Moves between points:
at | & *
s125 | s834 s937
s452 | s438 s166
s809 | s768 s322
s785 | s676 s827
s937 | s53 s125
s450 | s526 s573
s650 | s809 s864
s155 | s785 s775
s864 | s142 s650
s272 | s423 s154
s170 | s26 s876
s705 | s952 s645
s109 | s740 s243
s243 | s272 s109
s734 | s243 s740
s166 | s705 s452
s952 | s154 s423
s416 | s876 s26
s12 | s614 s233
s769 | s827 s676
s768 | s170 s220
s26 | s734 s416
s740 | s416 s734
s676 | s782 s769
s623 | s957 s177
s233 | s314 s12
s177 | s524 s623
s526 | s268 s174
s957 | s125 s53
s573 | s144 s450
s524 | s166 s438
s645 | s452 s705
s876 | s220 s170
s782 | s12 s314
s438 | s623 s524
s53 | s177 s957
s423 | s645 s952
s154 | s109 s272
s314 | s769 s782
s322 | s864 s809
s834 | s450 s144
s142 | s233 s614
s686 | s174 s268
s775 | s686 s155
s268 | s155 s686
s174 | s573 s526
s614 | s650 s142
s144 | s937 s834
s827 | s775 s785
s220 | s322 s768

In the rows, zero is written as 38.

The rows follow the links: the fewer symbols apart two points are, the more alike their rows tend to be.

Each row is also shifted at random along 3 hidden directions that mean nothing.

Rows with their points:
54,36,34,33,26,36,57,28,35,49,51,40,49,29,31,39,39,20,33,45,59,45,46,52,18,31,24,45,26,33,47,37,42,22,26,24,36,32,47,17,38,23,26: s155
16,40,40,39,52,29,44,21,41,47,47,45,48,20,34,42,32,43,29,44,24,42,43,25,51,33,40,55,41,32,29,39,29,41,39,24,38,24,24,50,46,37,25: s12
33,44,44,47,53,43,14,50,34,6,23,57,29,39,56,44,34,44,42,32,26,30,43,20,42,33,58,51,47,41,55,35,34,34,42,61,42,27,46,48,43,42,50: s154
28,37,37,36,25,47,39,36,32,39,52,43,40,32,39,42,43,22,36,41,53,36,40,44,21,32,36,38,28,29,58,40,38,22,25,32,41,31,45,21,42,34,24: s268
37,42,43,44,45,36,34,42,51,43,32,29,44,45,47,44,48,49,35,31,18,33,44,31,50,34,41,30,49,36,32,24,42,32,39,40,27,29,39,51,48,30,52: s768
30,33,28,33,20,42,38,42,37,48,34,28,35,52,31,27,43,28,41,37,55,34,27,56,30,43,32,18,33,42,39,42,46,38,29,40,40,54,44,23,32,41,40: s233
21,37,36,39,42,33,53,30,47,51,55,24,43,26,42,45,34,47,34,49,32,42,43,54,42,41,18,46,45,20,37,35,47,37,39,17,16,31,29,48,39,25,31: s937
23,37,36,31,30,40,43,38,39,47,30,29,32,46,24,25,35,37,43,41,50,40,19,46,35,50,33,26,35,54,21,47,35,55,43,44,43,62,33,33,27,46,34: s623
66,32,46,39,31,40,37,33,29,40,59,44,41,24,37,42,38,28,35,46,46,40,50,30,36,36,43,52,22,22,56,53,36,41,29,21,44,28,36,31,37,45,24: s686
53,42,43,44,43,33,43,34,50,50,35,27,49,40,43,45,49,45,29,30,19,39,45,33,49,27,37,30,45,34,31,23,37,24,35,33,26,26,42,44,49,26,44: s524
15,39,36,34,44,24,49,7,34,55,44,49,57,17,23,35,35,31,29,41,39,47,37,22,48,35,41,54,28,49,17,44,20,43,35,19,47,30,26,40,42,39,18: s573
45,35,41,35,41,37,32,40,35,43,29,36,28,47,27,28,32,45,42,40,36,39,26,30,48,50,45,35,41,51,26,48,33,63,49,49,48,57,28,46,29,50,40: s220
48,39,34,29,45,31,44,36,37,33,25,40,31,43,28,30,25,46,44,41,42,44,25,41,39,49,39,42,44,55,20,41,34,61,56,53,44,58,32,45,28,44,41: s876
55,31,38,38,43,41,36,55,33,17,37,42,22,40,44,35,24,47,47,47,47,39,34,49,27,51,35,51,42,31,48,49,45,53,52,53,35,53,39,47,24,42,42: s645
48,33,34,31,30,33,50,41,40,43,31,28,28,50,27,27,27,41,45,44,49,46,22,56,30,54,24,30,37,47,24,44,44,59,48,38,39,65,31,39,23,40,36: s438
27,39,42,40,50,32,40,33,48,47,45,31,48,30,43,43,43,53,32,37,17,37,48,28,58,36,34,38,47,30,28,31,38,38,37,26,27,27,28,52,47,37,38: s650
11,40,50,46,55,39,31,41,44,39,55,38,34,27,53,50,37,50,30,46,19,29,51,27,52,42,40,49,51,21,43,40,39,43,42,26,26,21,28,56,45,39,34: s614

The symbols that take the first to the second take the third to the fourth. What is the fourth?
Answer with the point's name.
49,39,35,37,43,36,36,48,33,15,25,52,29,42,42,35,24,43,49,42,43,43,29,42,28,45,43,54,45,43,38,42,38,47,48,59,42,48,42,47,28,36,44
to 11,36,40,40,49,39,45,41,40,30,66,39,36,21,52,50,31,42,35,52,39,40,49,51,30,42,23,61,44,13,54,43,46,38,43,22,21,25,38,44,35,32,20
as 46,35,31,32,38,36,49,48,36,30,39,32,28,43,38,29,23,42,46,52,51,47,27,64,25,52,21,43,45,40,37,41,47,57,56,49,33,63,36,42,20,38,38
to s614

19,36,40,33,27,47,28,41,36,49,34,31,32,45,28,27,46,32,44,40,44,31,29,31,49,48,47,19,32,47,31,53,33,53,39,40,47,60,29,31,32,54,36
to 26,39,33,37,40,35,50,18,33,42,48,52,52,25,28,40,34,22,31,42,52,47,39,37,25,30,33,51,27,37,37,39,26,28,28,26,44,27,37,29,43,32,20
as 65,35,37,34,21,45,45,37,36,53,51,30,47,38,33,39,50,23,31,40,54,37,38,47,27,32,38,25,22,35,46,40,44,22,21,26,43,38,49,18,38,36,33
to s614

55,39,35,35,38,29,53,19,37,50,51,46,53,24,30,41,34,25,28,43,45,50,43,37,28,29,32,53,27,35,36,36,32,32,28,22,41,31,38,29,40,28,18
to 31,34,35,33,33,43,36,53,37,39,33,25,22,50,40,29,37,47,48,44,38,35,27,48,42,53,37,26,41,40,39,50,43,57,48,42,37,61,31,40,25,47,42
as 31,40,40,37,42,30,47,25,33,39,56,47,48,22,35,43,32,32,30,47,44,45,46,34,29,37,31,60,37,29,42,39,35,35,36,21,36,23,33,37,39,33,24
to s220

28,47,38,46,48,39,31,38,47,34,24,40,43,47,47,41,42,46,39,23,20,33,42,30,48,31,46,31,47,46,32,25,36,25,36,52,36,26,41,48,52,34,55
to 40,43,33,41,42,37,44,41,52,40,32,30,49,42,45,45,42,46,37,29,29,41,45,47,39,24,27,30,52,35,34,16,43,18,35,42,24,27,48,44,52,21,51
as 33,41,44,44,50,37,32,38,50,48,42,27,44,39,47,46,48,52,34,34,12,33,50,26,61,33,45,36,48,37,34,31,37,37,33,35,30,25,31,55,49,36,48
to s952

51,44,38,41,49,35,32,41,38,19,18,58,39,41,42,43,33,44,42,29,32,38,39,25,38,30,47,50,47,49,37,30,29,32,42,61,42,30,44,46,48,38,51
to 21,35,43,35,44,33,45,23,40,51,53,35,45,24,35,41,38,41,25,48,31,43,48,31,47,39,34,48,39,30,31,40,34,42,37,21,33,28,29,46,42,38,24
as 36,44,33,36,46,38,31,46,30,13,22,54,29,43,44,35,22,43,45,37,42,39,31,38,28,38,42,51,44,50,42,36,37,36,47,63,44,41,42,43,37,40,46
to s614

52,45,36,42,46,37,38,45,44,22,21,44,38,48,47,41,35,42,42,26,34,41,37,42,34,31,39,37,46,48,38,21,41,26,43,60,32,34,50,41,41,30,52
to 41,47,40,49,46,37,25,44,44,23,28,45,43,43,51,45,43,43,36,26,23,34,47,26,46,27,49,38,46,38,44,24,35,23,38,51,36,22,48,45,52,32,53
as 45,33,36,35,39,30,54,17,35,50,47,46,54,21,26,40,32,28,28,44,48,48,38,35,32,33,33,50,26,38,31,40,31,36,34,22,42,35,33,31,39,33,19
to s957

56,34,46,40,41,39,27,43,36,39,27,34,27,48,32,29,39,49,41,38,31,32,30,30,54,47,51,32,37,49,30,51,33,64,49,47,48,56,30,47,27,54,41
to 46,41,35,37,48,29,44,36,37,21,17,54,40,42,34,34,22,44,42,33,36,49,32,32,35,38,41,53,45,57,26,35,33,47,47,60,49,45,38,49,37,34,44
as 13,45,37,40,52,40,35,46,38,3,25,56,32,38,49,40,21,44,47,35,35,39,37,43,25,40,39,55,51,41,45,33,38,39,53,64,40,35,44,47,35,39,46
to s705

19,45,39,45,44,47,35,57,52,25,39,26,32,40,60,49,43,48,40,34,27,34,46,52,37,34,23,37,56,22,54,22,53,18,40,42,18,25,52,46,48,21,53
to -8,32,37,35,33,50,24,60,39,31,37,27,18,48,46,33,42,41,49,42,43,24,30,49,33,55,36,24,43,37,48,47,49,52,47,44,34,57,40,36,25,50,40
as 33,34,37,36,26,47,29,41,29,38,44,46,39,40,34,33,50,22,37,34,51,32,37,38,32,33,46,33,23,40,53,46,38,30,26,36,50,38,48,17,39,47,34
to s524

43,34,46,42,41,38,43,34,36,38,62,35,41,19,45,46,36,42,32,51,38,39,48,40,41,42,35,55,36,18,48,48,38,44,34,14,33,26,31,42,37,39,22
to 17,40,41,43,42,36,43,33,49,50,50,28,43,34,45,45,43,46,31,40,25,36,46,40,48,36,29,38,50,27,33,35,42,34,37,19,21,27,33,47,47,33,36
as 37,32,35,34,23,48,31,45,32,47,39,32,37,44,35,33,50,25,45,33,54,31,35,41,31,37,42,21,24,40,48,42,41,32,25,39,48,43,47,19,33,44,38
to s775

32,38,38,38,43,33,54,22,36,48,56,38,47,23,34,42,32,37,32,48,44,46,40,42,37,38,28,54,32,29,39,40,35,40,38,16,32,31,29,40,39,33,23
to 14,42,38,41,42,35,48,33,55,48,40,24,45,38,46,45,42,48,36,35,29,40,41,46,42,32,21,32,51,33,27,24,45,27,37,27,18,24,38,47,45,20,44
as 5,33,38,32,25,54,28,47,38,48,38,28,29,44,35,27,51,34,41,45,46,26,26,41,37,47,42,21,31,42,43,52,38,45,36,36,40,52,38,27,30,52,35
to s268

34,31,35,37,28,54,32,53,30,31,58,40,29,32,46,41,42,26,39,47,55,28,46,50,20,39,39,42,26,19,69,48,50,30,31,27,35,34,51,18,32,43,27
to 29,49,39,43,46,40,21,44,43,25,21,50,38,44,52,44,42,43,38,23,22,30,44,21,47,31,50,35,49,45,37,29,33,23,38,59,40,28,41,43,51,36,57
as 38,36,31,33,30,41,42,36,29,39,53,44,40,29,34,39,34,20,35,43,58,46,37,44,19,33,31,47,24,29,50,42,44,28,34,30,42,34,44,21,36,32,25
to s170

6,46,38,38,44,30,47,26,52,55,36,33,51,36,40,45,47,44,34,32,25,42,42,37,49,33,29,34,51,38,18,26,41,27,36,30,25,27,34,44,51,24,40
to 5,38,27,28,21,39,50,25,38,61,26,34,47,47,21,25,41,23,40,33,60,40,21,49,31,39,27,18,30,59,20,36,38,29,30,38,41,53,37,16,37,38,34
as 36,34,33,36,22,48,32,37,33,49,44,31,39,42,32,36,52,25,39,35,50,31,36,41,35,37,43,23,24,43,44,42,42,28,23,28,43,41,46,17,40,43,35
to s53

16,37,38,36,49,28,49,21,44,46,50,40,47,24,37,42,31,44,28,41,32,47,42,33,44,39,28,51,43,32,31,37,34,44,40,22,32,27,28,48,41,31,26
to 34,38,33,33,46,30,46,45,39,22,23,45,32,41,37,31,16,47,47,42,43,48,29,52,31,46,28,48,51,46,28,36,39,55,53,57,38,50,34,50,31,39,41
as 70,43,40,43,47,40,35,55,37,13,27,47,33,44,48,41,31,48,42,35,37,38,45,39,29,35,43,42,48,38,49,30,41,32,44,59,39,39,50,43,40,34,55
to s177

53,38,42,42,49,35,29,44,32,19,27,49,24,44,39,38,24,46,40,39,35,40,35,26,45,48,54,48,47,44,36,48,31,59,53,54,48,45,32,51,32,52,40
to 33,48,38,43,47,39,33,42,42,21,21,52,38,44,48,44,34,42,43,29,31,38,41,34,35,28,43,44,48,44,42,25,36,22,42,60,39,29,48,46,49,30,50
as 16,32,37,34,26,50,30,57,37,41,38,19,25,53,42,32,41,36,47,42,48,32,29,56,32,48,32,16,37,34,48,48,51,45,40,41,35,57,43,27,26,43,43
to s876

67,31,39,41,25,48,31,42,28,40,54,40,38,31,36,40,45,23,32,41,52,31,46,36,28,35,45,38,19,30,60,50,39,33,25,29,47,38,45,22,33,41,32
to 30,38,36,36,26,44,38,33,33,42,46,45,45,32,35,42,44,21,34,39,53,36,41,40,26,30,40,40,26,33,48,44,34,23,23,28,45,32,45,19,37,37,25
as 73,42,38,42,49,38,41,53,35,16,33,39,26,41,48,39,16,49,50,42,43,48,39,56,30,43,30,51,51,29,49,35,49,47,55,55,30,47,42,50,30,36,45
to s170

58,44,33,37,45,36,35,47,37,20,23,52,34,44,37,36,26,41,47,34,40,43,30,44,27,36,40,49,42,46,41,31,36,41,46,62,44,43,48,43,39,35,47
to -6,40,31,32,45,34,43,38,35,25,22,44,25,44,34,28,18,46,48,45,46,45,22,51,31,55,26,48,51,50,25,44,40,58,57,59,38,58,31,45,28,42,43
as 51,32,43,36,22,47,26,45,27,41,45,39,37,38,33,39,51,26,37,37,48,26,43,33,33,34,49,28,18,34,55,49,36,34,26,32,52,38,45,19,38,46,36
to s650

37,34,34,35,33,39,42,28,28,43,50,50,44,28,27,40,38,19,33,42,56,41,39,37,24,34,44,50,26,40,50,47,32,28,26,31,54,33,40,26,36,41,27
to 32,49,30,34,47,24,43,22,37,27,11,59,43,40,24,34,20,37,44,32,38,50,28,31,40,33,43,53,43,66,14,33,23,46,49,64,53,47,33,47,40,40,43
as 20,36,47,46,49,37,32,43,45,39,49,30,40,33,53,48,41,53,33,38,18,32,51,31,55,39,37,40,51,20,41,35,41,40,44,27,23,24,32,53,44,35,39
to s125

29,36,35,30,41,33,40,36,37,36,23,35,32,47,29,24,27,44,47,43,41,45,22,44,41,53,38,34,39,56,19,44,38,59,50,51,42,59,29,43,28,47,40
to 35,38,35,32,26,38,39,31,34,60,31,30,41,47,20,26,46,34,37,36,44,33,20,38,46,48,43,18,30,55,19,46,33,52,38,39,48,57,31,30,31,51,36
as 45,40,33,35,32,33,55,17,33,50,43,47,57,31,25,37,39,19,31,37,56,47,37,38,23,26,36,46,23,47,32,33,32,25,27,28,49,31,40,19,44,32,23
to s952

